Below are the code and all the weights of a small trained network. Each question names an input and a target symbol and asks about switching units off, where a switched-off unit gives its printed mean instead of its output.

import numpy as np


def w(rows, s, z=0):
    codes = np.array(rows[::2]) - 128.0
    scale = np.full(codes.shape[1], s)
    scale[-1] = z or s
    return codes * scale


def softmax(a):
    e = np.exp(a - a.max(-1, keepdims=True))
    return e / e.sum(-1, keepdims=True)


def log_softmax(a):
    a = a - a.max(-1, keepdims=True)
    return a - np.log(np.exp(a).sum(-1, keepdims=True))


def net(x, mask):
    ids = ['ΔΨβγμτ'.index(c) for c in x.split()]
    T = len(ids)
    res = E[ids] + P[:T]
    u = 0
    for l in range(3):
        r = res
        for j in range(2):
            rows = slice(3 * j, 3 * j + 3)
            q, k, v = (r @ M[l][rows].T for M in (Q, K, V))
            z = softmax(np.where(np.tri(T) > 0, q @ k.T / 3**0.5, -1e9)) @ v
            o = O[l][rows]
            res = res + np.where(mask[u + j], z, o[:, -1]) @ o[:, :-1]
        u += 2
    return log_softmax(res[-1] @ U[:, :-1].T + U[:, -1])


Q, K, V, O = {}, {}, {}, {}
E = w([
[178,30,177,156],'Δ',
[148,181,87,30],'Ψ',
[203,212,88,248],'β',
[83,183,221,140],'γ',
[122,84,39,91],'μ',
[144,216,177,92],'τ',
],0.015)
P = w([
[21,168,6,254],'0',
[116,142,102,199],'1',
[141,148,150,152],'2',
[161,179,169,100],'3',
[182,62,210,131],'4',
[202,76,228,114],'5',
[185,10,175,82],'6',
[200,92,164,117],'7',
[190,69,142,125],'8',
[161,135,142,96],'9',
],0.0081)
Q[0] = w([
[113,105,152,63],'L0H1',
[139,151,43,160],'L0H1',
[165,96,191,101],'L0H1',
[102,90,157,92],'L0H2',
[119,172,124,111],'L0H2',
[249,68,150,120],'L0H2',
],0.015)
K[0] = w([
[42,81,91,55],'L0H1',
[206,214,85,206],'L0H1',
[131,88,135,8],'L0H1',
[62,166,136,128],'L0H2',
[124,106,84,200],'L0H2',
[186,113,172,29],'L0H2',
],0.011)
V[0] = w([
[146,89,146,10],'L0H1',
[254,165,170,160],'L0H1',
[54,55,187,155],'L0H1',
[46,50,153,121],'L0H2',
[169,181,234,52],'L0H2',
[159,108,163,118],'L0H2',
],0.0074)
O[0] = w([
[115,94,48,176,2],'L0H1',
[189,232,154,137,253],'L0H1',
[115,75,139,78,17],'L0H1',
[121,106,164,109,28],'L0H2',
[3,121,83,174,136],'L0H2',
[102,27,164,252,127],'L0H2',
],0.0068,0.0039)
Q[1] = w([
[96,127,57,2],'L1H1',
[208,116,136,100],'L1H1',
[144,196,185,80],'L1H1',
[134,171,194,55],'L1H2',
[143,86,117,188],'L1H2',
[36,112,169,49],'L1H2',
],0.0085)
K[1] = w([
[58,126,41,119],'L1H1',
[51,176,164,254],'L1H1',
[29,100,59,128],'L1H1',
[144,248,108,161],'L1H2',
[31,79,144,178],'L1H2',
[191,163,50,198],'L1H2',
],0.0077)
V[1] = w([
[152,103,7,55],'L1H1',
[42,198,135,92],'L1H1',
[139,61,232,124],'L1H1',
[106,140,104,189],'L1H2',
[187,154,173,136],'L1H2',
[172,159,114,89],'L1H2',
],0.012)
O[1] = w([
[168,84,173,223,37],'L1H1',
[26,213,161,63,136],'L1H1',
[214,77,2,124,69],'L1H1',
[155,69,96,132,120],'L1H2',
[96,80,95,106,255],'L1H2',
[90,124,120,135,208],'L1H2',
],0.0074,0.0097)
Q[2] = w([
[151,112,104,2],'L2H1',
[160,153,179,67],'L2H1',
[170,204,105,183],'L2H1',
[184,185,113,146],'L2H2',
[155,115,195,131],'L2H2',
[166,107,84,170],'L2H2',
],0.0091)
K[2] = w([
[33,144,42,199],'L2H1',
[81,89,142,228],'L2H1',
[113,126,132,3],'L2H1',
[66,54,190,93],'L2H2',
[114,145,94,74],'L2H2',
[241,68,177,93],'L2H2',
],0.007)
V[2] = w([
[164,219,30,225],'L2H1',
[122,24,130,49],'L2H1',
[175,146,148,110],'L2H1',
[238,79,178,78],'L2H2',
[92,3,58,219],'L2H2',
[104,58,179,46],'L2H2',
],0.0063)
O[2] = w([
[180,254,132,207,121],'L2H1',
[78,98,160,66,81],'L2H1',
[93,148,116,107,137],'L2H1',
[209,148,196,81,95],'L2H2',
[51,178,180,108,2],'L2H2',
[123,60,172,104,114],'L2H2',
],0.0086,0.015)
U = w([
[252,35,238,197,232],'Δ',
[19,206,93,137,97],'Ψ',
[231,252,61,133,3],'β',
[45,165,93,10,150],'γ',
[171,167,162,37,104],'μ',
[37,174,191,241,200],'τ',
],0.0043,0.003)

Each question gives the input, a string of symbols that net reads in full, and the target symbol t.
The units are the heads (3 rows each of Q, K, V and O). Each row of codes is followed by its name. A weight is (code - 128) times the scale printed after its matrix; where a second scale follows, it is the last column's (O and U).
mask holds one flag per head, layer by layer. A switched-off head (its flag False) gives its mean, the last column of its rows in O, instead of its output. The means were averaged over made-up inputs and are rounded, as every weight is.
A unit's drop is (log p(t) with every unit on - log p(t) with that unit switched off) / (log p(t) with every unit on - log p(t) with every unit switched off).
The circuit of an input: a set's keep is (log p(t) with only the set's units on - log p(t) with every unit switched off) / (log p(t) with every unit on - log p(t) with every unit switched off). Starting from all 6 units, units are removed one at a time, each time the one whose removal leaves the highest keep (on an exact tie, the one counted first), for as long as the keep stays at least 0.8.
units of the circuit, in order: the units of the circuit, biggest drop first
most important unit: the unit with the biggest drop
which heads matter: for each layer, one digit per head in row order, 1 if its drop is at least 0.15 and else 0, layers parted by /
input Δ β Δ γ, target μ: which heads matter => 11 / 10 / 01
input μ μ γ, target Δ: units of the circuit, in order => [L0H2, L1H1]
input μ μ γ Δ Ψ Δ μ μ τ Ψ, target Δ: units of the circuit, in order => [L1H1, L0H1]
input Ψ μ Ψ, target τ: which heads matter => 00 / 10 / 00
input Ψ γ Ψ, target τ: which heads matter => 10 / 10 / 00
input μ γ μ β β τ β γ, target β: which heads matter => 10 / 01 / 11
input μ β Δ β γ μ Δ β, target μ: which heads matter => 10 / 10 / 11
input Ψ Ψ Ψ γ, target τ: units of the circuit, in order => [L1H1, L0H1]
input Ψ β τ τ γ τ, target Ψ: units of the circuit, in order => [L0H2, L1H1]
input γ τ β β β μ Ψ, target β: units of the circuit, in order => [L0H2, L2H1]
input β μ γ, target β: units of the circuit, in order => [L0H2, L2H1]
input Δ β γ μ μ μ Ψ, target Δ: units of the circuit, in order => [L1H1, L0H2]
input β Δ Ψ, target β: units of the circuit, in order => [L2H1]
input γ β μ γ, target γ: which heads matter => 11 / 10 / 00
input γ γ β γ μ γ γ Ψ μ β, target γ: units of the circuit, in order => [L2H1, L1H1, L2H2, L0H1]
input μ β γ, target Δ: units of the circuit, in order => [L1H1, L0H1, L0H2]
input γ Ψ τ, target γ: which heads matter => 10 / 10 / 10
input β γ Δ β Δ τ μ τ μ τ, target Δ: which heads matter => 01 / 10 / 00
input Δ Ψ γ, target μ: units of the circuit, in order => [L0H2, L2H2, L1H1]
input τ β β Ψ, target Ψ: which heads matter => 10 / 10 / 01
input Δ μ τ γ Δ, target μ: most important unit => L1H1
input Ψ β μ β β Ψ Ψ τ τ τ, target τ: units of the circuit, in order => [L1H1]
input μ β γ Δ γ β, target γ: units of the circuit, in order => [L2H1, L1H1, L0H1, L2H2]
input γ β Ψ γ, target γ: units of the circuit, in order => [L0H1, L1H1, L0H2, L2H1]
input β Ψ μ γ Ψ γ τ γ Ψ β, target Ψ: which heads matter => 11 / 01 / 01
input β Δ τ τ β μ μ γ β μ, target Δ: which heads matter => 11 / 10 / 00
input β μ Ψ β β β β μ, target β: which heads matter => 10 / 00 / 11
input Ψ Ψ Ψ γ β β Ψ Ψ β μ, target τ: which heads matter => 00 / 10 / 00
